Each row has a name. Each piece below is followed by the name of the row it came from, unless a question asks for something else. Each question is about the rows just above it. Places in a row count from 0.

Domib: [108 151 156 143]
Pegi: [163 161  84 154]
zapig: [ 93 167  89 122]
pomi: [142 125 153 119]
detev: [140 141 125 143]
lun: [182 135  92 173]
Rup: [153 109 108 138]
rusir: [167 107 173 123]
Kiz: [141 166 179 161]
viz: [178 172  89 123]
Kovod: [169 156 148 139]
Ripar: [140 172 157 116]
Row and place of [178] in the named rows:
viz, 0
The one value in pomi and Rup:
[153]
Shared by viz and Ripar:
[172]
The one value in zapig and rusir:
[167]
Shared by detev and Kiz:
[141]
Where in the named rows is [92]?
lun, 2

dameb: [165 115 122 118 115 142 102  92  93 129]
Sekon: [159 128 116 141 166 125 131  99 137 139]
Dud: [121  77 125 111  98 202  87  77  88 128]
par: [159 125 119 141 166 125 131  99 137 139]
Kasit: [121  77 125 111  54 202  99  95  52 101]
Shared by Dud and par:
[125]
Where in the named rows is [122]?
dameb, 2

naf: [ 88  81 127 233 169 126 139  44  97]
zibur: [120 195 112 137 120 152  81 232  97]
peta: [ 86  95  51 165 111  86 145 176 145]
kogof: [ 86 147  90 177 198 135  73 125  76]
Voz: [147 111 123 144 128 103 141 124 118]
Fopa: [181 161 125 174 149  92 234 183 142]
[137] is at row and place
zibur, 3
Where in the named rows is [176]?
peta, 7

nog: [122 130 138 133 141]
Bet: [ 73 137  80  33 146]
ret: [124 138 132 134 135]
pof: [ 73  72  80  35 146]
kurem: [128 170  67  95 137]
sil: [ 73 137  59  97 131]
keru: [125 136 137 138 143]
vidi: [ 34 137  60 165 144]
Pelo: [126 130 144 144 145]
balud: [128 170 128  95 196]
[34] is at row and place
vidi, 0
Shared by sil and kurem:
[137]
Row and place of [124] in the named rows:
ret, 0
[134] is at row and place
ret, 3
Shared by Pelo and nog:
[130]
[60] is at row and place
vidi, 2

